In the rows, zero is written as 128.
Facts:
bufla	κ	fozun; drogum	κ	biflu; sofle	κ	ropa; skugur	κ	pelas; sestan	κ	kaza; lunom	κ	lovadek; mostor	κ	meklor; tidreplak	κ	zuge; pupor	κ	stolan; graple	κ	dizi
mubra	κ	sostulu; vuves	κ	netras; bavuk	κ	rikin; plapegel	κ	stagi; brufis	κ	bresto; grodrem	κ	mubra; nekan	κ	skagan; lovadek	κ	plapegel; skatis	κ	mifik; pluskudi	κ	zite
rase	κ	flistas; gretre	κ	stunivek; treto	κ	statran; gapel	κ	gitregres; fozun	κ	sofle; zastor	κ	kiples; bakim	κ	roklavik; plali	κ	tirer; klotaso	κ	suvuk; sostulu	κ	tagri
sota	κ	gretre; studrokles	κ	kotro; skibre	κ	skezugres; stilur	κ	seplus; buzutru	κ	loflun; grevil	κ	bogek; palok	κ	skeple; skeple	κ	skubes; bufiskin	κ	zesu; mizi	κ	peflal
sutomi	κ	kazur; voflu	κ	grolal; druzom	κ	ziflen; stunivek	κ	milem; vaful	κ	pili; seplus	κ	sagrir; stolan	κ	klobrus; diri	κ	bukisem; peflal	κ	pupor; skupa	κ	bufiskin
fezek	κ	vazum; klobrus	κ	nekan; zesu	κ	gapel; bogek	κ	studrokles; plufi	κ	plali; vuzives	κ	tarar; lepon	κ	bakim; drabrom	κ	zastor; briple	κ	vitrel; skagan	κ	bavuk
teklistal	κ	vaful; stolus	κ	briple; rikin	κ	vugrimor; naklin	κ	lepon; bukisem	κ	plabruk; zite	κ	braflik; skezugres	κ	bufla; stagrel	κ	sigrak; bresto	κ	pluskudi; zoskegok	κ	drabrom
flubi	κ	skupa; vugrimor	κ	drogum; braflik	κ	trugre; skubes	κ	ligodri; trugre	κ	vuves; stagi	κ	gobra; klugrel	κ	graple; gozis	κ	klugrel; tagri	κ	stolus; flistas	κ	fliskol
ligodri	κ	mostor; pelas	κ	rase; tirer	κ	fezek; vitrel	κ	tidreplak; moso	Σ	kule; moso	Σ	teplibral; moso	Σ	bavuk; drogum	Σ	mostor; drogum	Σ	stebol; skugur	Σ	fegedram
brolar	Σ	stunivek; brolar	Σ	graple; nibuklim	Σ	plabruk; nibuklim	Σ	skubes; tozi	Σ	dolo; pupor	Σ	bufla; plapegel	Σ	trastar; grodrem	Σ	pili; fude	Σ	dolo; drinutrol	Σ	vaful
drinutrol	Σ	stilur; drinutrol	Σ	ziflen; meklor	Σ	bufla; meklor	Σ	buzutru; netras	Σ	plorum; brapo	Σ	bufla; brapo	Σ	skegra; brapo	Σ	fleskemuk; rase	Σ	fozin; rase	Σ	trastar
gretre	Σ	skegra; gretre	Σ	seplus; gretre	Σ	dolo; gretre	Σ	bufiskin; nurom	Σ	pebrinal; nurom	Σ	tagri; nurom	Σ	skatis; nurom	Σ	briple; buruk	Σ	skagan; buruk	Σ	skibre
fozun	Σ	bofemok; fozun	Σ	skagan; zastor	Σ	fozin; mepli	Σ	drame; mepli	Σ	drabrom; fliskol	Σ	stunivek; fliskol	Σ	skubrutram; fliskol	Σ	pili; fliskol	Σ	bavuk; vuske	Σ	zite
vuske	Σ	pelas; vuske	Σ	kefo; vuske	Σ	plorum; vuske	Σ	klobrus; palok	Σ	bakim; palok	Σ	pebrinal; skeple	Σ	sestan; skeple	Σ	plali; plukoram	Σ	lalis; plukoram	Σ	sutomi
voflu	Σ	flofla; voflu	Σ	statran; voflu	Σ	velu; druzom	Σ	todras; druzom	Σ	tidreplak; sigrak	Σ	kefo; sigrak	Σ	skatis; sigrak	Σ	kule; loflun	Σ	flokol; loflun	Σ	gitregres
peflal	Σ	klopes; peflal	Σ	skezugres; dizi	Σ	bakim; dizi	Σ	plorum; nogro	Σ	tubre; brubul	Σ	lalis; brubul	Σ	fozin; bogek	Σ	zite; bogek	Σ	skatis; bogek	Σ	gapel
sutuk	Σ	studrokles; plufi	Σ	plabruk; plufi	Σ	pili; vuzives	Σ	biflu; vuzives	Σ	grevil; vuzives	Σ	vugrimor; lepon	Σ	biflu; lepon	Σ	kotro; lepon	Σ	trazes; grolal	Σ	penur
grolal	Σ	skegra; grolal	Σ	balabram; zuge	Σ	nekan; zuge	Σ	zesu; zuge	Σ	flubi; zuge	Σ	ziflel; zuge	Σ	pluskudi; gobra	Σ	sofle; gobra	Σ	tizor; gobra	Σ	trazes
gobra	Σ	perik; gobra	Σ	tidreplak; gobra	Σ	buzutru; roklavik	Σ	grevil; roklavik	Σ	sutomi; roklavik	Σ	teplibral; plagik	Σ	zite; plagik	Σ	tarar; plagik	Σ	flubi; plagik	Σ	kaza
plagik	Σ	kotro; naklin	Σ	seplus; naklin	Σ	kotro; naklin	Σ	trazes; skemen	Σ	klobrus; bukisem	Σ	bufla; bukisem	Σ	vaful; bukisem	Σ	ligodri; tidroskar	Σ	zite; tidroskar	Σ	fozin
tidroskar	Σ	stebol; stagrel	Σ	grevil; kluplam	Σ	lutru; kluplam	Σ	plali; zoskegok	Σ	flofla; zoskegok	Σ	tizor; trugre	Σ	bufla; trugre	Σ	penur; trugre	Σ	seplus; trugre	Σ	kefo
kazur	Σ	trena; kazur	Σ	kule; stagi	Σ	kefo; gozis	Σ	lunom; suvuk	Σ	mubra; suvuk	Σ	skupa; flistas	Σ	skegra; flistas	Σ	pebrinal; flistas	Σ	kefo; flistas	Σ	vitrel
mebruro	Σ	seplus; mebruro	Σ	lunom; mebruro	Σ	brufis; mebruro	Σ	tidreplak; bufla	ε	b; moso	ε	a; vazum	ε	d; drogum	ε	c; sofle	ε	d; kule	ε	d
skugur	ε	b; ropa	ε	c; sestan	ε	a; brolar	ε	a; nibuklim	ε	a; teplibral	ε	c; lunom	ε	b; mostor	ε	b; tozi	ε	b; tidreplak	ε	b
ziflel	ε	d; pupor	ε	b; skegra	ε	a; pili	ε	c; graple	ε	a; mubra	ε	b; vuves	ε	d; bavuk	ε	c; plapegel	ε	a; vonus	ε	c
brufis	ε	c; grodrem	ε	c; nekan	ε	a; refas	ε	b; tubre	ε	b; fude	ε	c; plotrol	ε	b; drinutrol	ε	b; lovadek	ε	c; skatis	ε	b
meklor	ε	c; kotro	ε	a; netras	ε	b; dolo	ε	a; trastar	ε	a; pluskudi	ε	c; duskas	ε	b; brapo	ε	a; rase	ε	c; gretre	ε	a
skubrutram	ε	a; treto	ε	a; perik	ε	a; plabruk	ε	a; pebrinal	ε	a; nurom	ε	c; gapel	ε	c; buruk	ε	a; kefo	ε	c; stebol	ε	b
fozun	ε	b; risel	ε	d; zastor	ε	d; bakim	ε	d; ziflen	ε	c; plali	ε	b; klotaso	ε	b; sostulu	ε	d; mepli	ε	a; sota	ε	b
studrokles	ε	c; skibre	ε	a; fliskol	ε	c; drame	ε	b; balabram	ε	d; stilur	ε	d; vuske	ε	b; lalis	ε	a; buzutru	ε	a; grevil	ε	d
palok	ε	c; skeple	ε	a; bufiskin	ε	c; mizi	ε	a; plukoram	ε	d; flokol	ε	d; sutomi	ε	b; voflu	ε	a; kaza	ε	b; druzom	ε	b
stunivek	ε	a; vaful	ε	a; sigrak	ε	d; seplus	ε	d; tizor	ε	a; milem	ε	b; radron	ε	c; stolan	ε	c; plorum	ε	b; loflun	ε	c
drastiplam	ε	c; fleskemuk	ε	b; diri	ε	a; peflal	ε	d; vorun	ε	d; dizi	ε	a; skupa	ε	a; fezek	ε	a; klobrus	ε	b; zesu	ε	b
nogro	ε	a; brubul	ε	d; bogek	ε	c; kiples	ε	a; klopes	ε	a; gitregres	ε	b; sutuk	ε	c; plufi	ε	c; vuzives	ε	a; lepon	ε	d
gidrum	ε	b; bofemok	ε	a; drabrom	ε	a; briple	ε	b; flofla	ε	b; zetritrur	ε	c; grolal	ε	a; lutru	ε	b; zuge	ε	d; skagan	ε	c
sagrir	ε	b; teklistal	ε	a; gobra	ε	a; stolus	ε	a; rikin	ε	d; roklavik	ε	c; plagik	ε	a; naklin	ε	a; todras	ε	a; skemen	ε	a
fozin	ε	c; flefus	ε	c; brisoplam	ε	d; bukisem	ε	b; tidroskar	ε	a; velu	ε	c; zite	ε	a; skezugres	ε	d; stagrel	ε	c; penur	ε	a
fegedram	ε	a; kluplam	ε	a; bresto	ε	a; tarar	ε	d; zoskegok	ε	b; flubi	ε	c; vugrimor	ε	a; braflik	ε	c; trena	ε	a; skubes	ε	d
biflu	ε	c; trugre	ε	a; kazur	ε	d; stagi	ε	a; klugrel	ε	d; gozis	ε	a; suvuk	ε	c; tagri	ε	c; flistas	ε	a; stilazal	ε	b
ligodri	ε	a; bogro	ε	a; trazes	ε	b; pelas	ε	a; tirer	ε	b; mifik	ε	b; vitrel	ε	b; statran	ε	a; mebruro	ε	b; bufla	ξ	e
moso	ξ	e; vazum	ξ	e; drogum	ξ	e; sofle	ξ	e; kule	ξ	e; skugur	ξ	f; ropa	ξ	f; sestan	ξ	e; brolar	ξ	e; nibuklim	ξ	e
teplibral	ξ	e; lunom	ξ	e; mostor	ξ	e; tozi	ξ	e; tidreplak	ξ	e; ziflel	ξ	f; pupor	ξ	e; skegra	ξ	e; pili	ξ	e; graple	ξ	e
mubra	ξ	f; vuves	ξ	f; bavuk	ξ	e; plapegel	ξ	e; vonus	ξ	f; brufis	ξ	f; grodrem	ξ	e; nekan	ξ	f; refas	ξ	e; tubre	ξ	e
fude	ξ	e; plotrol	ξ	f; drinutrol	ξ	e; lovadek	ξ	e; skatis	ξ	f; meklor	ξ	f; kotro	ξ	e; netras	ξ	f; dolo	ξ	e; trastar	ξ	e
pluskudi	ξ	e; duskas	ξ	f; brapo	ξ	f; rase	ξ	e; gretre	ξ	f; skubrutram	ξ	e; treto	ξ	f; perik	ξ	f; plabruk	ξ	f; pebrinal	ξ	f
nurom	ξ	e; gapel	ξ	e; buruk	ξ	f; kefo	ξ	f; stebol	ξ	e; fozun	ξ	f; risel	ξ	f; zastor	ξ	e; bakim	ξ	e; ziflen	ξ	e
plali	ξ	e; klotaso	ξ	f; sostulu	ξ	e; mepli	ξ	f; sota	ξ	e; studrokles	ξ	e; skibre	ξ	e; fliskol	ξ	f; drame	ξ	f; balabram	ξ	e
stilur	ξ	e; vuske	ξ	e; lalis	ξ	f; buzutru	ξ	e; grevil	ξ	e; palok	ξ	f; skeple	ξ	f; bufiskin	ξ	f; mizi	ξ	f; plukoram	ξ	f
flokol	ξ	e; sutomi	ξ	e; voflu	ξ	e; kaza	ξ	f; druzom	ξ	f; stunivek	ξ	e; vaful	ξ	e; sigrak	ξ	f; seplus	ξ	e; tizor	ξ	e
milem	ξ	f; radron	ξ	e; stolan	ξ	e; plorum	ξ	f; loflun	ξ	e; drastiplam	ξ	f; fleskemuk	ξ	e; diri	ξ	e; peflal	ξ	e; vorun	ξ	f
dizi	ξ	e; skupa	ξ	e; fezek	ξ	e; klobrus	ξ	e; zesu	ξ	e; nogro	ξ	e; brubul	ξ	e; bogek	ξ	e; kiples	ξ	f; klopes	ξ	e
gitregres	ξ	f; sutuk	ξ	f; plufi	ξ	f; vuzives	ξ	e; lepon	ξ	e; gidrum	ξ	f; bofemok	ξ	e; drabrom	ξ	e; briple	ξ	e; flofla	ξ	e
zetritrur	ξ	e; grolal	ξ	e; lutru	ξ	f; zuge	ξ	e; skagan	ξ	f; sagrir	ξ	e; teklistal	ξ	e; gobra	ξ	e; stolus	ξ	e; rikin	ξ	f
roklavik	ξ	f; plagik	ξ	f; naklin	ξ	e; todras	ξ	e; skemen	ξ	e; fozin	ξ	e; flefus	ξ	e; brisoplam	ξ	e; bukisem	ξ	e; tidroskar	ξ	e
velu	ξ	e; zite	ξ	e; skezugres	ξ	e; stagrel	ξ	e; penur	ξ	e; fegedram	ξ	e; kluplam	ξ	e; bresto	ξ	e; tarar	ξ	f; zoskegok	ξ	e
flubi	ξ	e; vugrimor	ξ	f; braflik	ξ	f; trena	ξ	e; skubes	ξ	e; biflu	ξ	e; trugre	ξ	e; kazur	ξ	e; stagi	ξ	f; klugrel	ξ	f
gozis	ξ	f; suvuk	ξ	e; tagri	ξ	e; flistas	ξ	e; stilazal	ξ	e; ligodri	ξ	f; bogro	ξ	f; trazes	ξ	e; pelas	ξ	e; tirer	ξ	e
mifik	ξ	e; vitrel	ξ	e; statran	ξ	e; mebruro	ξ	f

Known rows:
skegra: [104 132 117 121 137 177 137 125 143  80 118  89 119 104 128  98 157 122
 155 122 121 107 171 100 139 129  94 137 101  88 112 123  82 147 117 130
 164 120 156 141 158]
drogum: [184 149 102  95 109 110 162 164 146 156 141 100 147  89  91 102 142 138
 144 109  86 143 137  94  85 146 144 128 172 115 146 176 149 168 149  89
 163 114 129 142 139]
skibre: [106 141 117 112 157 115 146 119 137 111  85  84 144  95 134 104 162 156
 135  85 129 115 156  88 148 136 105 100 130  93 114 164  77 150 153 102
 158 118 157 121 170]
klopes: [ 97 122 105  88 116 179 147  96 111  64 138 101 116 108 137 103 162 119
 130  93  97 112 160 103 164 143  76 110  96 109 112 137  90 149 110 138
 168  99 158 153 140]
skatis: [108 124 153 154 151  83  73 141 130 158 121 189 147 186 147 184 107 122
 109 149 180 118  73 171 157 136 175  94 125 161 143  95 133  73 132 138
  66 143 115  98  83]
bogro: [ 94 108 132 169 124 131  82 166 165 139 131 189 148 188 130 125  92 164
 119 159 182 109  80 161 139 134 169 114  83 171 120  75  96 117  87 175
 151 110 156  95  71]
bukisem: [182 130 136 133 106 107 155  99  98 161 138  96 122  94 135 110 153 106
 117 100  99 145 123 110 150 112  86 132 171  99 138 174 161 127 159 106
  92 153 130 142 169]
refas: [159 126 138 117 103 172 141 100 102 130 160 111  76 103 142 107 153  94
 122 139  92 127 147 141 143 108  83 161 152  87 123 154 159 118 132 132
 114 152 122 167 160]
nekan: [ 95 148 107 159 177  89  89 175 145 157 119 189 154 188 137 153  82 183
 119 141 182 100  75 158 142 154 171  84 109 150 117  85  75  81  93 100
 135 108 154  93  73]
brubul: [128 134 138 154 112 166 158  83  78 136 155  82  92 122 159 130  96  93
 114 147  94 155 179 103 103 100  80 177 136 130 121 113 173 111 130 124
 101 156  77 142 156]
grodrem: [190 136 110 101 102 105 159 155 144 150 118 100 147  88  82 103 150 138
 138 106  84 158 138 100  85 140 152 141 168 127 147 175 147 168 158  96
 162 110 133 137 150]
dolo: [104 133 117 123 136 177 136 127 142  82 117  89 119 104 127 100 155 122
 154 122 121 107 171  98 140 127  92 136 103  90 114 122  82 148 118 131
 164 122 157 142 159]
tidroskar: [107 122 115 157 103 179 153 134 146 132 136  85 127 115 119  97 149 135
 147 121 122 120 173  79 129 115  77 155 129  98 115 116 114 160 115 143
 167 130 160 138 153]
fozin: [165 141 111  76 117 170 143 158 158  77 143 125 116  89  99 102 156 103
 167 142  82 128 162 139  85 141 155 159 129  93 126 162 128 167 132 113
 163 105 120 167 134]
drastiplam: [103 118 126 145 108 114  89 178 169 131 153 189 149 184 106 136  91 130
 122 168 174 131  76 169  85 143 175 138 101 179 148  80 146 155  96 162
 149  94 119 111  69]
vuzives: [119 130 112 151 119 118 157 125 137 154 102  83 147 100 115 100 152 172
 131  90 127 124 157  71 145 126  85 114 152 109 120 157 100 158 146 111
 162 128 159 114 165]
mifik: [159 126 139 117 104 173 139 101 102 130 162 112  75 105 141 105 153  95
 123 139  91 127 147 141 143 109  84 161 151  90 122 152 159 117 132 131
 113 151 123 169 161]
mebruro: [103 103 156 169  99 120  83 153 147 160 166 190 134 190 146 147  89 108
 111 168 179 131  75 168 135 116 165 144 128 164 146  76 169  86 100 173
  77 149 122 108  73]
stagrel: [185 140 109  99 106 106 161 157 152 150 125 102 145  87  89 102 151 139
 142 105  83 156 142  97  86 138 148 138 170 123 150 175 150 169 156  96
 163 115 130 138 146]
druzom: [111 114 152 169 113  83  92 145 135 165 140 190 149 188 141 169  93 139
 110 151 181 137  75 168 150 125 169 105 151 177 160  90 161  84 129 150
  69 146 124  98  80]

Rows:
No name comes twice in this set of rows, the named rows included.
[179 142 113  77 121 100 157 151 150 130 113 113 145  85  98 107 157 132
 143  98  83 148 135 108  89 139 157 124 160 115 142 176 135 170 160  98
 160 112 130 142 152] -> lovadek
[ 93 116 148 161 169  83  91 166 167 148  84 190 152 183 151 170 115 187
 116 115 181 109  75 154 152 138 174  88  87 169 120  80  77 131 125 163
 121 120 158  89  84] -> ligodri
[122 140 113 109 120 104 163  76  67 146 153  83 131 110 163 171 107 100
 110  88  87 162 160  88 138 144  73 110 159 173 125 167 173 109 146  93
 119 154  87 131 148] -> peflal
[178 155  96  76 132 114 161 165 133 148 145 104 147  86  98 105 139 128
 148 107  88 124 128 103  86 153 147 108 169 101 136 179 132 164 141  84
 163 112 123 149 133] -> stolan
[121 123 101 135 150  81  77 159 174 132 118 190 152 178  81 110 101 190
 115 161 171 143  81 169  97 127 176  94 138 189 203 111 157  96 125 126
 123  78 116  95  68] -> braflik
[160 134  99  85  88 166 156 159 154 103 165 128 123 116 101 101 162 102
 157 125  79 153 159  96  84 142 109 170 138 127 141 168 164 168 140 132
 169  87 122 150 124] -> loflun
[125 127  98 152 139 108 148  96 160 138 100  85 150  99  94  96 155 191
 130 101 114 127 177  79 161  94  83 102 161 133 144 164 122 114 145 108
 158 115 158 111 148] -> trugre
[179 146 120 129 113 117 158 113  89 163 157  92 130  99 139 111 142 109
 119 107 107 128 118 105 143 135  80 120 176  94 135 174 161 113 149  90
  98 152 125 150 164] -> pupor
[ 94 109 147 170 119  85 113 167 166 160  93 188 154 188 154 151  99 196
 112 103 182 157  75 160 133 136 168  93 143 179 131  80  97 144 127 156
 134 102 160  96  78] -> skeple
[ 97 100 109 167 108 115  95 167 162 152 157 190 149 192 114 128 117 146
 133 158 181 101  78 101 158 139 152 117  74 188 126  74 132 120  85 183
 161 113 155  89  69] -> mepli
[114 146 122  92 134 163 141  79  74  72 150  86  76 141 166 164 144  93
 115 134  88 133 179 112 116 135  80 160  93 126 115 138 166  85 143 121
 107 148  68 133 160] -> flokol
[ 97 129 154 166 163  83 105  98  91 159 110 186 149 187 163 203  65 119
 109 150 181 142  79 163 124 131 173 104 108 190 136  80 163  73 130 132
  65 153  76  92  77] -> klugrel

The same objects again, as new rows of numbers:
Known rows:
skubes: [119 121 138 120 128 114 167 130 124 133 127 126 145 146]
klugrel: [140 130 153 130 142 114 121 139 111 125  89 105 155  54]
brubul: [117 113 143 116 132 134 154 134 120 133 131 127 152 178]
drinutrol: [126 126 108 127 121 137 125 125 138 126 157 137 115 174]
radron: [123 122 133 109 123 119 145 131 112 147  96 146 143 147]
mebruro: [143 135 119 137 135 132  75 135 127 118 119 115 124  74]
statran: [121 132 119 140 121 132 144 116 143 131 181 128 110 175]
kaza: [145 142 129 146 132 131  87 126 124 131 129 119 120  81]
meklor: [148 133 140 114 131 125  83 144 107 141  90 116 164  89]
biflu: [ 83 114 169 125 113 140 132 124  97 147 131 136 123 106]
kefo: [155 134 151 114 133 119 107 133 101 127  64 123 161  64]
nekan: [100 125 169 145 133 143  93 123 142 112 116 112 120  34]
pluskudi: [130 123 127 108 124 116 149 132 111 146  95 147 141 150]
fozun: [147 136 118 138 136 133  78 134 124 120 118 117 124  80]
dizi: [124 126 115 135 121 132 129 114 141 120 188 122 118 192]
teklistal: [125 130 116 132 126 134 158 124 143 119 143 135 108 152]
vorun: [138 130 153 130 142 114 122 138 112 126  88 106 155  53]
tirer: [127 132 113 132 121 133 140 122 138 132 151 143 109 163]
zastor: [118 114 143 116 132 135 155 134 120 134 131 127 153 181]
pili: [117 120 130 115 122 111 130 127 111 152 112 141 141 152]

Rows:
No name comes twice in this set of rows, the named rows included.
[142 123 132 112 141 115  86 148  99 128  44 121 154  44] -> plufi
[149 135 118 133 138 135  86 138 126 113 100 120 123  66] -> skugur
[145 132 142 119 137 114  99 141 100 140  57 125 152  51] -> bufiskin
[124 116 129 104 122 121 131 130 112 137 103 140 151 160] -> nurom
[128 130 109 128 124 132 144 127 138 126 132 146 107 147] -> lunom
[126 132 117 131 125 135 159 126 147 120 146 135 108 153] -> buzutru
[122 124 110 129 126 135 141 127 143 114 153 129 113 161] -> voflu
[123 124 107 127 126 132 139 128 145 114 152 127 113 158] -> naklin
[143 112 126 102 129 106 147 131 129 133 153 103 137 185] -> zuge
[144 132 105 125 123 126 143 123 139 133 153 137 103 173] -> briple
[ 96 119 170 133 138 134  93 126 161 106  81 121 134  34] -> mizi
[120 113 123 102 126 118 132 138 111 136  83 142 146 141] -> stagrel
[119 121 138 118 126 113 165 131 127 132 131 123 147 144] -> seplus
[149 126 136 110 140 118  93 145  99 124  45 122 159  54] -> palok
[142 133 149 132 142 113 121 138 110 128  93 106 157  62] -> vuves

